Here is a tiny trained network, its code and every weight. The questions are about switching its units off for an input and a class, where a switched-off unit gives its printed mean instead of its output.

import numpy as np


def w(rows, s, z=0):
    codes = np.array(rows[::2]) - 128.0
    scale = np.full(codes.shape[1], s)
    scale[-1] = z or s
    return codes * scale


def norm(h):
    return h / np.sqrt((h * h).mean(-1, keepdims=True) + 1e-5)


def f(y):
    return y / 2 * (1 + np.tanh(0.7978845608 * (y + 0.044715 * y**3)))


def log_softmax(a):
    a = a - a.max(-1, keepdims=True)
    return a - np.log(np.exp(a).sum(-1, keepdims=True))


def net(x, mask):
    res = np.array(x, float).reshape(1, 4) / 4 @ E
    u = 0
    for l in range(2):
        y = f(norm(res) @ A[l][:, :-1].T + A[l][:, -1])
        res = res + np.where(mask[u : u + 6], y, B[l][:, -1]) @ B[l][:, :-1]
        u += 6
    return log_softmax(norm(res)[-1] @ U[:, :-1].T + U[:, -1])


A, B = {}, {}
E = w([
[78,140,97,95],'x0',
[176,80,105,61],'x1',
[58,65,89,162],'x2',
[103,190,2,183],'x3',
],0.012)
A[0] = w([
[178,140,139,149,36],'0.n1',
[65,184,82,131,95],'0.n2',
[114,76,88,153,35],'0.n3',
[4,114,143,107,2],'0.n4',
[139,115,88,100,175],'0.n5',
[159,84,139,105,87],'0.n6',
],0.019,0.0058)
B[0] = w([
[141,80,153,199,138],'0.n1',
[83,237,124,127,253],'0.n2',
[113,91,104,255,177],'0.n3',
[232,2,212,141,199],'0.n4',
[137,97,26,82,209],'0.n5',
[89,207,123,56,188],'0.n6',
],0.0094,0.006)
A[1] = w([
[59,34,133,185,17],'1.n1',
[108,156,115,182,66],'1.n2',
[60,145,184,106,110],'1.n3',
[107,250,104,178,22],'1.n4',
[242,190,126,157,192],'1.n5',
[17,124,189,174,1],'1.n6',
],0.019,0.0096)
B[1] = w([
[207,51,80,209,173],'1.n1',
[86,83,92,110,161],'1.n2',
[87,57,141,125,161],'1.n3',
[61,82,66,49,232],'1.n4',
[72,114,202,146,254],'1.n5',
[162,9,212,22,142],'1.n6',
],0.014,0.0085)
U = w([
[149,176,120,172,31],'0',
[45,191,33,127,231],'1',
[187,117,82,6,54],'2',
[152,31,87,205,139],'3',
[170,189,109,146,1],'4',
[107,209,205,238,80],'5',
[83,75,189,73,215],'6',
],0.025,0.0099)

Each question gives the input, the list of numbers given to net, and the class t.
The units are the neurons (one row each of A and B). Each row of codes is followed by its name. A weight is (code - 128) times the scale printed after its matrix; where a second scale follows, it is the last column's (A, B and U).
mask holds one flag per neuron, layer by layer. A switched-off neuron (its flag False) gives its mean, the last column of its row in B, instead of its output. The means were averaged over made-up inputs and are rounded, as every weight is.
A unit's drop is (log p(t) with every unit on - log p(t) with that unit switched off) / (log p(t) with every unit on - log p(t) with every unit switched off).
The circuit of an input: a set's keep is (log p(t) with only the set's units on - log p(t) with every unit switched off) / (log p(t) with every unit on - log p(t) with every unit switched off). Starting from all 12 units, units are removed one at a time, each time the one whose removal leaves the highest keep (on an exact tie, the one counted first), for as long as the keep stays at least 0.8.
units of the circuit, in order: the units of the circuit, biggest drop first
unit that matters most: the unit with the biggest drop
top k neurons: the k neurons with the biggest drops, biggest first
top k neurons in layer l: the k neurons of layer l with the biggest drops, biggest first
drop when u is switched off: that unit's drop, to one decimal
input [8,-7,6,2], class 3: top 2 neurons in layer 0 -> (0.n4; 0.n6)
input [-8,1,-1,1], class 5: unit that matters most -> 1.n4
input [0,6,6,-2], class 3: top 2 neurons in layer 0 -> (0.n3; 0.n2)
input [-8,-5,-2,3], class 6: units of the circuit, in order -> (1.n5; 1.n4)
input [1,-6,4,-1], class 3: top 2 neurons -> (0.n4; 1.n1)
input [-5,7,-5,6], class 6: top 4 neurons -> (1.n5; 1.n1; 0.n3; 0.n2)
input [-1,-4,-6,-2], class 5: top 2 neurons -> (0.n2; 1.n4)
input [-3,8,3,-6], class 2: units of the circuit, in order -> (1.n5; 0.n6)
input [-1,-8,5,-8], class 3: top 2 neurons in layer 0 -> (0.n2; 0.n4)
input [3,5,-2,-4], class 2: units of the circuit, in order -> (1.n5; 0.n4)
input [7,8,1,-7], class 2: top 2 neurons -> (1.n5; 0.n5)
input [-5,8,0,-1], class 2: top 2 neurons -> (0.n6; 0.n5)
input [7,8,7,-2], class 3: units of the circuit, in order -> (0.n3; 1.n1)
input [1,-4,2,1], class 6: unit that matters most -> 0.n2
input [-7,7,5,-4], class 2: top 2 neurons -> (1.n5; 0.n6)
input [7,7,2,-4], class 2: units of the circuit, in order -> (1.n5; 0.n5)
input [-3,-4,2,-2], class 3: top 2 neurons in layer 1 -> (1.n1; 1.n5)
input [-1,-8,1,2], class 6: top 2 neurons -> (1.n6; 0.n5)
input [6,6,4,-3], class 2: top 2 neurons in layer 1 -> (1.n5; 1.n3)
input [-5,-6,-5,-5], class 5: units of the circuit, in order -> (1.n4)
input [-6,-3,-4,1], class 5: top 3 neurons -> (0.n2; 0.n1; 1.n4)
input [1,-6,7,-5], class 3: top 2 neurons -> (1.n1; 0.n4)
input [1,4,0,-1], class 2: top 2 neurons in layer 1 -> (1.n5; 1.n4)
input [-8,6,-2,4], class 5: drop when 1.n6 is switched off -> 0.1
